Below are the code and all the weights of a small trained network. Each question names an input and a class and asks about switching units off, where a switched-off unit gives its printed mean instead of its output.

import numpy as np


def w(rows, s, z=0):
    codes = np.array(rows[::2]) - 128.0
    scale = np.full(codes.shape[1], s)
    scale[-1] = z or s
    return codes * scale


def f(y):
    return y / 2 * (1 + np.tanh(0.7978845608 * (y + 0.044715 * y**3)))


def log_softmax(a):
    a = a - a.max(-1, keepdims=True)
    return a - np.log(np.exp(a).sum(-1, keepdims=True))


def net(x, mask):
    res = np.array(x, float).reshape(1, 6) / 4 @ E
    y = f(res @ A[0][:, :-1].T + A[0][:, -1])
    res = res + np.where(mask, y, B[0][:, -1]) @ B[0][:, :-1]
    return log_softmax(res[-1] @ U[:, :-1].T + U[:, -1])


A, B = {}, {}
E = w([
[121,138,142,112],'x0',
[201,254,162,143],'x1',
[28,47,67,151],'x2',
[125,129,111,150],'x3',
[151,101,235,231],'x4',
[190,41,118,127],'x5',
],0.008)
A[0] = w([
[62,85,209,205,167],'n0',
[152,112,172,29,174],'n1',
[222,182,205,224,49],'n2',
[86,26,254,125,253],'n3',
[167,198,69,144,125],'n4',
[195,186,158,154,154],'n5',
[193,171,65,24,213],'n6',
[15,29,41,104,113],'n7',
[179,149,172,154,57],'n8',
],0.009,0.0061)
B[0] = w([
[231,213,122,124,204],'n0',
[136,129,142,181,159],'n1',
[95,40,246,70,214],'n2',
[162,191,57,137,245],'n3',
[155,231,133,79,165],'n4',
[186,122,220,99,198],'n5',
[112,135,42,218,220],'n6',
[37,67,190,201,254],'n7',
[92,24,255,131,152],'n8',
],0.0081,0.0096)
U = w([
[122,141,108,208,212],'0',
[246,166,179,138,169],'1',
[34,17,254,67,3],'2',
],0.0077,0.0037)

Each question gives the input, the list of numbers given to net, and the class t.
The units are the neurons (one row each of A and B). Each row of codes is followed by its name. A weight is (code - 128) times the scale printed after its matrix; where a second scale follows, it is the last column's (A, B and U).
mask holds one flag per neuron, in row order. A switched-off neuron (its flag False) gives its mean, the last column of its row in B, instead of its output. The means were averaged over made-up inputs and are rounded, as every weight is.
A unit's drop is (log p(t) with every unit on - log p(t) with that unit switched off) / (log p(t) with every unit on - log p(t) with every unit switched off).
The circuit of an input: a set's keep is (log p(t) with only the set's units on - log p(t) with every unit switched off) / (log p(t) with every unit on - log p(t) with every unit switched off). Starting from all 9 units, units are removed one at a time, each time the one whose removal leaves the highest keep (on an exact tie, the one counted first), for as long as the keep stays at least 0.8.
circuit, biggest first: the units of the circuit, biggest drop first
most important unit: the unit with the biggest drop
top k neurons: the k neurons with the biggest drops, biggest first
drop of u: that unit's drop, to one decimal
input [6,-2,-2,-7,-7,2], class 0: circuit, biggest first -> n6
input [8,-7,8,-8,6,4], class 0: top 3 neurons -> n3; n0; n7
input [5,3,5,-5,6,-7], class 1: top 3 neurons -> n0; n7; n6
input [1,4,7,8,5,-6], class 1: circuit, biggest first -> n0; n7
input [7,-5,-8,7,-3,4], class 0: circuit, biggest first -> n6; n2
input [-4,2,6,-5,6,-3], class 1: top 3 neurons -> n0; n7; n6
input [-8,3,8,-7,5,3], class 1: top 2 neurons -> n0; n6
input [7,-8,6,-2,2,-8], class 0: top 3 neurons -> n3; n0; n2
input [-6,2,-5,-3,1,0], class 2: circuit, biggest first -> n2; n0
input [-7,-5,-5,-5,-5,1], class 0: circuit, biggest first -> n6; n5
input [0,-8,6,-5,6,6], class 0: top 3 neurons -> n3; n7; n0
input [6,3,-2,-3,5,-6], class 2: top 3 neurons -> n2; n8; n6
input [6,3,-1,7,5,-7], class 2: top 2 neurons -> n2; n3
input [7,-4,-4,-5,-5,-6], class 0: most important unit -> n6
input [2,3,-6,6,2,0], class 2: drop of n8 -> 0.1
input [-1,3,7,-4,4,-8], class 1: drop of n6 -> 0.4
input [5,1,7,0,4,-8], class 1: drop of n6 -> 0.6
